Below is a small trained network, with its code and all its weights. Each question gives an input and a class and asks what happens when units are switched off, that is, made to give their printed mean instead of their output.

import numpy as np


def w(rows, s, z=0):
    codes = np.array(rows[::2]) - 128.0
    scale = np.full(codes.shape[1], s)
    scale[-1] = z or s
    return codes * scale


def f(y):
    return np.maximum(y, 0)


def log_softmax(a):
    a = a - a.max(-1, keepdims=True)
    return a - np.log(np.exp(a).sum(-1, keepdims=True))


def net(x, mask):
    res = np.array(x, float).reshape(1, 5) / 4 @ E
    y = f(res @ A[0][:, :-1].T + A[0][:, -1])
    res = res + np.where(mask, y, B[0][:, -1]) @ B[0][:, :-1]
    return log_softmax(res[-1] @ U[:, :-1].T + U[:, -1])


A, B = {}, {}
E = w([
[151,140,145,133,151,143,125,80,152,145],'x0',
[224,113,200,125,76,164,204,254,148,100],'x1',
[103,129,153,88,125,145,105,149,138,94],'x2',
[102,93,108,55,19,127,172,8,208,133],'x3',
[142,124,135,173,110,119,141,90,96,155],'x4',
],0.014)
A[0] = w([
[147,159,201,168,134,150,131,185,131,141,103],'n0',
[254,61,203,86,89,170,203,192,132,143,151],'n1',
[127,154,126,113,168,116,77,114,83,101,196],'n2',
[44,149,114,108,155,69,70,75,138,182,254],'n3',
[164,178,124,164,199,166,83,161,58,100,235],'n4',
[175,120,113,89,165,141,149,178,191,79,168],'n5',
[112,188,102,144,152,138,43,143,102,173,167],'n6',
],0.0095,0.0077)
B[0] = w([
[152,202,115,124,158,95,160,170,165,156,183],'n0',
[193,175,129,183,128,159,203,98,138,116,253],'n1',
[124,102,103,170,156,143,74,152,74,136,181],'n2',
[127,73,64,106,80,135,94,76,97,210,244],'n3',
[153,104,144,175,252,88,139,167,43,138,230],'n4',
[146,151,119,183,92,121,124,144,109,124,182],'n5',
[118,47,140,144,181,147,138,107,94,145,189],'n6',
],0.014,0.02)
U = w([
[105,17,145,188,192,119,28,135,80,145,204],'0',
[61,98,146,87,166,120,126,121,203,75,37],'1',
[127,140,120,58,168,112,161,157,188,149,57],'2',
[183,195,204,153,186,95,166,178,95,145,125],'3',
[74,122,79,36,5,112,54,81,105,171,253],'4',
[124,165,186,56,168,77,100,78,145,106,38],'5',
[146,152,163,33,155,110,120,152,149,155,26],'6',
[163,145,159,131,1,186,200,88,204,105,169],'7',
],0.0091,0.003)

Each question gives the input, the list of numbers given to net, and the class t.
The units are the neurons (one row each of A and B). Each row of codes is followed by its name. A weight is (code - 128) times the scale printed after its matrix; where a second scale follows, it is the last column's (A, B and U).
mask holds one flag per neuron, in row order. A switched-off neuron (its flag False) gives its mean, the last column of its row in B, instead of its output. The means were averaged over made-up inputs and are rounded, as every weight is.
A unit's drop is (log p(t) with every unit on - log p(t) with that unit switched off) / (log p(t) with every unit on - log p(t) with every unit switched off).
top k neurons: the k neurons with the biggest drops, biggest first
drop of u: that unit's drop, to one decimal
input [-5,7,-5,1,6], class 7: top neuron	n4
input [-2,8,-1,1,-4], class 7: top 2 neurons	n4, n1
input [-8,1,5,7,-2], class 7: top 3 neurons	n3, n4, n2
input [-1,8,-6,1,1], class 7: top 2 neurons	n4, n1
input [-1,-6,-1,2,3], class 4: top 2 neurons	n4, n3
input [2,-6,0,1,7], class 4: top 2 neurons	n4, n3
input [3,-1,6,4,-1], class 4: top 2 neurons	n1, n4
input [2,4,-8,5,-6], class 7: drop of n4	0.3
input [8,7,-2,1,8], class 7: drop of n4	1.0
input [7,6,0,1,8], class 7: drop of n1	0.1
